Below are the code and all the weights of a small trained network. Each question names an input and a target symbol and asks about switching units off, where a switched-off unit gives its printed mean instead of its output.

import numpy as np


def w(rows, s, z=0):
    codes = np.array(rows[::2]) - 128.0
    scale = np.full(codes.shape[1], s)
    scale[-1] = z or s
    return codes * scale


def norm(h):
    return h / np.sqrt((h * h).mean(-1, keepdims=True) + 1e-5)


def f(y):
    return np.maximum(y, 0)


def softmax(a):
    e = np.exp(a - a.max(-1, keepdims=True))
    return e / e.sum(-1, keepdims=True)


def log_softmax(a):
    a = a - a.max(-1, keepdims=True)
    return a - np.log(np.exp(a).sum(-1, keepdims=True))


def net(x, mask):
    ids = ['ΘΞΩαλμ'.index(c) for c in x.split()]
    T = len(ids)
    res = E[ids] + P[:T]
    r = norm(res)
    for j in range(3):
        rows = slice(4 * j, 4 * j + 4)
        q, k, v = (r @ M[0][rows].T for M in (Q, K, V))
        z = softmax(np.where(np.tri(T) > 0, q @ k.T / 4**0.5, -1e9)) @ v
        o = O[0][rows]
        res = res + np.where(mask[j], z, o[:, -1]) @ o[:, :-1]
    y = f(norm(res) @ A[0][:, :-1].T + A[0][:, -1])
    res = res + np.where(mask[3:15], y, B[0][:, -1]) @ B[0][:, :-1]
    return log_softmax(norm(res)[-1] @ U[:, :-1].T + U[:, -1])


Q, K, V, O, A, B = {}, {}, {}, {}, {}, {}
E = w([
[44,140,141],'Θ',
[72,224,17],'Ξ',
[109,127,155],'Ω',
[140,132,187],'α',
[254,68,224],'λ',
[108,60,67],'μ',
],0.0071)
P = w([
[112,103,185],'0',
[90,71,190],'1',
[104,160,80],'2',
[145,131,169],'3',
[93,66,170],'4',
[118,156,66],'5',
[160,131,153],'6',
[83,75,167],'7',
[114,159,68],'8',
[255,118,150],'9',
],0.0092)
Q[0] = w([
[90,193,151],'H1',
[140,75,101],'H1',
[22,106,170],'H1',
[173,162,120],'H1',
[107,113,133],'H2',
[167,187,124],'H2',
[193,166,58],'H2',
[196,179,119],'H2',
[108,142,202],'H3',
[138,250,143],'H3',
[86,127,162],'H3',
[106,63,176],'H3',
],0.013)
K[0] = w([
[115,178,146],'H1',
[123,63,115],'H1',
[97,126,248],'H1',
[144,149,89],'H1',
[170,141,113],'H2',
[64,112,158],'H2',
[90,125,231],'H2',
[12,125,198],'H2',
[173,170,147],'H3',
[77,174,191],'H3',
[164,133,154],'H3',
[188,125,117],'H3',
],0.013)
V[0] = w([
[76,25,154],'H1',
[114,69,117],'H1',
[44,189,99],'H1',
[83,92,108],'H1',
[50,119,65],'H2',
[93,229,142],'H2',
[151,147,152],'H2',
[123,14,90],'H2',
[3,60,131],'H3',
[128,130,130],'H3',
[168,186,197],'H3',
[86,182,191],'H3',
],0.0038)
O[0] = w([
[72,71,79,209],'H1',
[101,100,122,125],'H1',
[239,157,144,154],'H1',
[148,114,120,137],'H1',
[49,134,75,126],'H2',
[63,162,171,151],'H2',
[154,128,159,131],'H2',
[173,111,55,119],'H2',
[118,255,57,247],'H3',
[129,130,129,131],'H3',
[129,141,196,199],'H3',
[97,163,154,245],'H3',
],0.004,0.0014)
A[0] = w([
[100,94,190,123],'N1',
[102,139,48,125],'N2',
[82,142,206,78],'N3',
[204,164,128,93],'N4',
[118,168,70,158],'N5',
[61,201,140,103],'N6',
[119,2,57,133],'N7',
[177,239,152,1],'N8',
[110,180,87,110],'N9',
[206,61,135,109],'N10',
[157,181,226,80],'N11',
[84,162,196,76],'N12',
],0.0079,0.0071)
B[0] = w([
[137,153,90,251],'N1',
[131,85,164,209],'N2',
[115,143,71,209],'N3',
[126,184,99,185],'N4',
[141,108,189,243],'N5',
[204,126,92,217],'N6',
[253,154,99,206],'N7',
[200,205,215,159],'N8',
[139,85,159,200],'N9',
[155,175,94,194],'N10',
[26,51,77,233],'N11',
[155,145,84,186],'N12',
],0.0074,0.003)
U = w([
[114,231,13,40],'Θ',
[108,250,220,162],'Ξ',
[116,160,37,150],'Ω',
[61,120,172,253],'α',
[172,28,238,85],'λ',
[202,26,1,36],'μ',
],0.0086,0.0045)

Each question gives the input, a string of symbols that net reads in full, and the target symbol t.
The units are the heads (4 rows each of Q, K, V and O) and the neurons (one row each of A and B). Each row of codes is followed by its name. A weight is (code - 128) times the scale printed after its matrix; where a second scale follows, it is the last column's (O, A, B and U).
mask holds one flag per unit, heads first, then neurons. A switched-off unit (its flag False) gives its mean, the last column of its rows in O or B, instead of its output. The means were averaged over made-up inputs and are rounded, as every weight is.
A unit's drop is (log p(t) with every unit on - log p(t) with that unit switched off) / (log p(t) with every unit on - log p(t) with every unit switched off).
The circuit of an input: a set's keep is (log p(t) with only the set's units on - log p(t) with every unit switched off) / (log p(t) with every unit on - log p(t) with every unit switched off). Starting from the 12 units with the biggest drops (on a tie, the unit counted first), units are removed one at a time, each time the one whose removal leaves the highest keep (on an exact tie, the one counted first), for as long as the keep stays at least 0.8.
circuit, biggest first: the units of the circuit, biggest drop first
top k neurons: the k neurons with the biggest drops, biggest first
heads that matter: for each layer, one digit per head in row order, 1 if its drop is at least 0.15 and else 0, layers parted by /
drop when u is switched off: that unit's drop, to one decimal
input α α Ξ μ Ξ, target μ: heads that matter	000
input λ Ω α Ω α Θ, target α: heads that matter	100
input μ Ξ μ Ω Θ, target μ: circuit, biggest first	(N7, H2, H3)
input α α μ α α, target μ: heads that matter	010
input α Ω Ω α Ω α Ω, target α: circuit, biggest first	(N11)
input Θ α Ω, target λ: circuit, biggest first	(N5, N2, N9)
input λ Ω Ξ α, target α: circuit, biggest first	(N11, N7)
input α Ξ α Ω μ μ μ λ, target μ: circuit, biggest first	(H2, H3, N10)
input α μ λ Ξ Ξ, target λ: top 2 neurons	(N2, N5)
input α μ μ α Ω, target μ: circuit, biggest first	(N7, H2)
input Θ α α Ξ μ α μ α, target μ: heads that matter	001
input μ α Ξ α Ξ, target α: heads that matter	010
input Ξ μ α α λ α Ξ μ μ Θ, target Θ: top 3 neurons	(N4, N10, N5)
input α Ξ α, target Ξ: top neuron	(N8)
input Ξ Ω μ α, target α: top 3 neurons	(N11, N7, N6)
input α Ω μ μ Ξ, target μ: top 2 neurons	(N7, N2)
input α α μ Ω Θ α μ Θ, target μ: drop when H2 is switched off	0.3
input α Ω Θ Ω α α, target Ξ: drop when H1 is switched off	0.2
input Θ Θ Ξ μ λ, target μ: drop when H3 is switched off	0.2
input Ξ Ξ Ω λ Ω Ω μ Ω, target μ: top neuron	(N7)
